Below are the code and all the weights of a small trained network. Each question names an input and a class and asks about switching units off, where a switched-off unit gives its printed mean instead of its output.

import numpy as np


def w(rows, s, z=0):
    codes = np.array(rows[::2]) - 128.0
    scale = np.full(codes.shape[1], s)
    scale[-1] = z or s
    return codes * scale


def norm(h):
    return h / np.sqrt((h * h).mean(-1, keepdims=True) + 1e-5)


def f(y):
    return y / 2 * (1 + np.tanh(0.7978845608 * (y + 0.044715 * y**3)))


def log_softmax(a):
    a = a - a.max(-1, keepdims=True)
    return a - np.log(np.exp(a).sum(-1, keepdims=True))


def net(x, mask):
    res = np.array(x, float).reshape(1, 6) / 4 @ E
    u = 0
    for l in range(2):
        y = f(norm(res) @ A[l][:, :-1].T + A[l][:, -1])
        res = res + np.where(mask[u : u + 3], y, B[l][:, -1]) @ B[l][:, :-1]
        u += 3
    return log_softmax(norm(res)[-1] @ U[:, :-1].T + U[:, -1])


A, B = {}, {}
E = w([
[124,112,132,137,117,93,138],'x0',
[130,134,130,130,134,137,124],'x1',
[67,107,195,65,45,160,140],'x2',
[104,152,148,78,174,77,72],'x3',
[124,127,131,131,134,130,130],'x4',
[246,108,169,178,171,108,98],'x5',
],0.014)
A[0] = w([
[196,90,252,76,93,152,131,2],'L0N0',
[113,127,170,132,67,181,168,118],'L0N1',
[89,173,21,139,134,113,143,96],'L0N2',
],0.012,0.0065)
B[0] = w([
[82,235,83,251,165,45,85,246],'L0N0',
[90,29,111,67,84,190,133,254],'L0N1',
[97,168,138,220,116,76,74,231],'L0N2',
],0.013,0.0053)
A[1] = w([
[137,151,107,225,34,188,197,84],'L1N0',
[177,117,98,255,72,199,173,3],'L1N1',
[242,95,106,105,190,138,181,66],'L1N2',
],0.02,0.0042)
B[1] = w([
[237,101,118,182,188,149,157,242],'L1N0',
[3,198,180,118,49,130,207,245],'L1N1',
[187,117,160,28,119,123,95,206],'L1N2',
],0.023,0.012)
U = w([
[133,136,126,250,157,133,198,175],'0',
[88,143,195,47,91,125,147,212],'1',
[93,133,95,176,190,63,33,189],'2',
[222,108,141,98,189,92,77,4],'3',
[140,9,95,115,128,209,168,89],'4',
],0.02,0.0028)

Each question gives the input, the list of numbers given to net, and the class t.
The units are the neurons (one row each of A and B). Each row of codes is followed by its name. A weight is (code - 128) times the scale printed after its matrix; where a second scale follows, it is the last column's (A, B and U).
mask holds one flag per neuron, layer by layer. A switched-off neuron (its flag False) gives its mean, the last column of its row in B, instead of its output. The means were averaged over made-up inputs and are rounded, as every weight is.
A unit's drop is (log p(t) with every unit on - log p(t) with that unit switched off) / (log p(t) with every unit on - log p(t) with every unit switched off).
The circuit of an input: a set's keep is (log p(t) with only the set's units on - log p(t) with every unit switched off) / (log p(t) with every unit on - log p(t) with every unit switched off). Starting from all 6 units, units are removed one at a time, each time the one whose removal leaves the highest keep (on an exact tie, the one counted first), for as long as the keep stays at least 0.8.
units of the circuit, in order: the units of the circuit, biggest drop first
top k neurons: the k neurons with the biggest drops, biggest first
top k neurons in layer l: the k neurons of layer l with the biggest drops, biggest first
drop when u is switched off: that unit's drop, to one decimal
input [4,-6,-1,-4,5,1], class 1: units of the circuit, in order	[L1N1]
input [-8,-7,-4,2,-2,-3], class 2: units of the circuit, in order	[L1N1, L1N0]
input [-4,-7,-8,4,-1,0], class 2: units of the circuit, in order	[L1N0, L1N2]
input [-5,-4,0,8,3,-2], class 2: units of the circuit, in order	[L1N1, L1N2]
input [0,6,-7,3,-1,0], class 2: units of the circuit, in order	[L1N0, L1N1]
input [-5,-5,7,-1,2,-1], class 4: top 2 neurons	[L1N1, L0N1]
input [-5,-3,5,-3,-7,1], class 0: top 3 neurons	[L0N0, L1N2, L1N0]
input [8,7,3,0,-3,-7], class 4: top 2 neurons	[L1N1, L1N2]
input [6,6,-4,5,4,1], class 3: top 3 neurons	[L1N1, L0N0, L0N2]
input [1,-8,0,-5,-6,6], class 1: top 2 neurons	[L1N1, L0N2]
input [-5,-7,-1,-7,-1,2], class 1: top 4 neurons	[L1N1, L1N2, L0N0, L0N2]
input [-5,6,5,-6,5,-1], class 4: top 2 neurons in layer 0	[L0N1, L0N2]
input [-6,-2,-3,8,-6,1], class 3: top 2 neurons in layer 0	[L0N0, L0N2]
input [-4,-1,-7,2,4,6], class 3: top neuron in layer 1	[L1N1]
input [5,-2,0,-1,3,-2], class 0: top 2 neurons	[L1N2, L0N2]
input [6,1,1,-3,2,-7], class 4: top 3 neurons	[L0N0, L0N1, L1N1]
input [-3,3,-4,7,0,-3], class 2: drop when L1N1 is switched off	0.6
input [-7,7,-4,3,2,3], class 3: drop when L1N1 is switched off	1.0
input [6,-1,-2,-1,7,-8], class 0: drop when L0N2 is switched off	0.1
input [6,0,3,5,-1,4], class 2: drop when L1N1 is switched off	0.1
input [-2,8,-3,0,4,5], class 1: units of the circuit, in order	[L1N0]
